Below are the code and all the weights of a small trained network. Each question names an input and a class and asks about switching units off, where a switched-off unit gives its printed mean instead of its output.

import numpy as np


def w(rows, s, z=0):
    codes = np.array(rows[::2]) - 128.0
    scale = np.full(codes.shape[1], s)
    scale[-1] = z or s
    return codes * scale


def f(y):
    return np.maximum(y, 0)


def log_softmax(a):
    a = a - a.max(-1, keepdims=True)
    return a - np.log(np.exp(a).sum(-1, keepdims=True))


def net(x, mask):
    res = np.array(x, float).reshape(1, 3) / 4 @ E
    y = f(res @ A[0][:, :-1].T + A[0][:, -1])
    res = res + np.where(mask, y, B[0][:, -1]) @ B[0][:, :-1]
    return log_softmax(res[-1] @ U[:, :-1].T + U[:, -1])


A, B = {}, {}
E = w([
[203,117,167,25,166,144,90,145],'x0',
[197,81,78,124,156,158,200,3],'x1',
[123,178,56,47,73,96,211,167],'x2',
],0.014)
A[0] = w([
[195,160,209,64,163,166,147,150,133],'neuron 1',
[160,192,179,64,102,117,122,152,165],'neuron 2',
[71,156,135,160,112,104,147,81,229],'neuron 3',
[63,139,118,132,77,30,138,131,183],'neuron 4',
[89,104,85,92,129,133,215,141,146],'neuron 5',
[65,150,90,158,34,75,159,187,215],'neuron 6',
[163,107,115,78,173,136,101,158,132],'neuron 7',
[87,165,99,200,174,124,130,44,254],'neuron 8',
[180,126,168,37,161,145,101,141,135],'neuron 9',
[160,140,35,106,92,158,168,123,100],'neuron 10',
[178,126,125,90,195,203,111,152,123],'neuron 11',
[119,119,137,58,182,105,44,174,160],'neuron 12',
[170,171,121,58,180,120,102,113,152],'neuron 13',
[182,174,164,79,154,158,167,211,91],'neuron 14',
[24,135,225,180,169,146,1,188,248],'neuron 15',
[190,180,6,78,89,118,182,109,38],'neuron 16',
[148,3,95,183,183,201,118,77,152],'neuron 17',
[189,104,243,81,157,143,125,67,195],'neuron 18',
[107,203,110,58,55,94,141,218,150],'neuron 19',
[89,178,201,79,140,140,66,172,112],'neuron 20',
],0.0097,0.0043)
B[0] = w([
[184,88,207,86,62,124,129,94,181],'neuron 1',
[144,145,180,150,94,49,154,171,176],'neuron 2',
[71,135,105,169,140,171,114,135,175],'neuron 3',
[50,201,168,39,254,201,106,121,182],'neuron 4',
[137,204,116,140,97,171,82,105,175],'neuron 5',
[77,194,112,63,150,113,125,141,212],'neuron 6',
[234,87,137,89,85,94,144,123,164],'neuron 7',
[47,129,80,200,186,178,193,48,200],'neuron 8',
[240,57,183,80,82,96,139,157,186],'neuron 9',
[155,184,55,135,136,129,39,115,177],'neuron 10',
[161,99,176,102,111,147,141,108,172],'neuron 11',
[195,114,156,132,96,75,118,131,187],'neuron 12',
[171,112,133,110,56,126,133,121,172],'neuron 13',
[137,104,173,126,90,95,177,150,172],'neuron 14',
[156,154,32,166,114,80,11,43,254],'neuron 15',
[228,111,50,190,2,48,63,129,198],'neuron 16',
[155,73,138,154,179,200,179,109,218],'neuron 17',
[215,60,139,97,81,179,117,127,201],'neuron 18',
[130,152,175,141,156,92,167,221,214],'neuron 19',
[131,109,142,171,51,90,151,121,194],'neuron 20',
],0.0084,0.021)
U = w([
[104,192,24,207,167,86,77,83,251],'0',
[167,87,138,169,72,66,70,122,165],'1',
[89,67,145,239,206,208,234,110,138],'2',
[148,13,204,75,203,190,181,92,30],'3',
[70,254,165,118,203,130,140,217,71],'4',
[127,123,222,174,116,23,232,234,32],'5',
],0.0087,0.0027)

Each question gives the input, the list of numbers given to net, and the class t.
The units are the neurons (one row each of A and B). Each row of codes is followed by its name. A weight is (code - 128) times the scale printed after its matrix; where a second scale follows, it is the last column's (A, B and U).
mask holds one flag per neuron, in row order. A switched-off neuron (its flag False) gives its mean, the last column of its row in B, instead of its output. The means were averaged over made-up inputs and are rounded, as every weight is.
A unit's drop is (log p(t) with every unit on - log p(t) with that unit switched off) / (log p(t) with every unit on - log p(t) with every unit switched off).
The circuit of an input: a set's keep is (log p(t) with only the set's units on - log p(t) with every unit switched off) / (log p(t) with every unit on - log p(t) with every unit switched off). Starting from the 12 units with the biggest drops (on a tie, the unit counted first), units are removed one at a time, each time the one whose removal leaves the highest keep (on an exact tie, the one counted first), for as long as the keep stays at least 0.8.
units of the circuit, in order: the units of the circuit, biggest drop first
k most important neurons: the k neurons with the biggest drops, biggest first
drop of u: that unit's drop, to one decimal
input [1,-1,7], class 5: units of the circuit, in order -> neuron 19
input [-5,1,-1], class 2: 2 most important neurons -> neuron 15; neuron 16
input [-5,6,0], class 2: 2 most important neurons -> neuron 15; neuron 17
input [2,7,0], class 3: 2 most important neurons -> neuron 15; neuron 17
input [1,8,-8], class 3: 2 most important neurons -> neuron 18; neuron 11
input [-8,-1,2], class 4: units of the circuit, in order -> neuron 15; neuron 4
input [-3,6,0], class 2: units of the circuit, in order -> neuron 15; neuron 8
input [-3,0,7], class 4: 4 most important neurons -> neuron 15; neuron 19; neuron 4; neuron 6
input [4,1,-7], class 3: 2 most important neurons -> neuron 16; neuron 17
input [8,-8,1], class 5: 3 most important neurons -> neuron 19; neuron 2; neuron 14
input [0,-8,8], class 4: 2 most important neurons -> neuron 4; neuron 6
input [5,0,7], class 5: 2 most important neurons -> neuron 15; neuron 19
input [1,5,-8], class 3: drop of neuron 18 -> 0.6
input [3,-1,4], class 5: drop of neuron 15 -> 0.3
input [-5,3,-8], class 2: drop of neuron 3 -> 0.0
input [-4,-1,-8], class 0: units of the circuit, in order -> neuron 15
input [3,-4,1], class 5: drop of neuron 19 -> 0.1
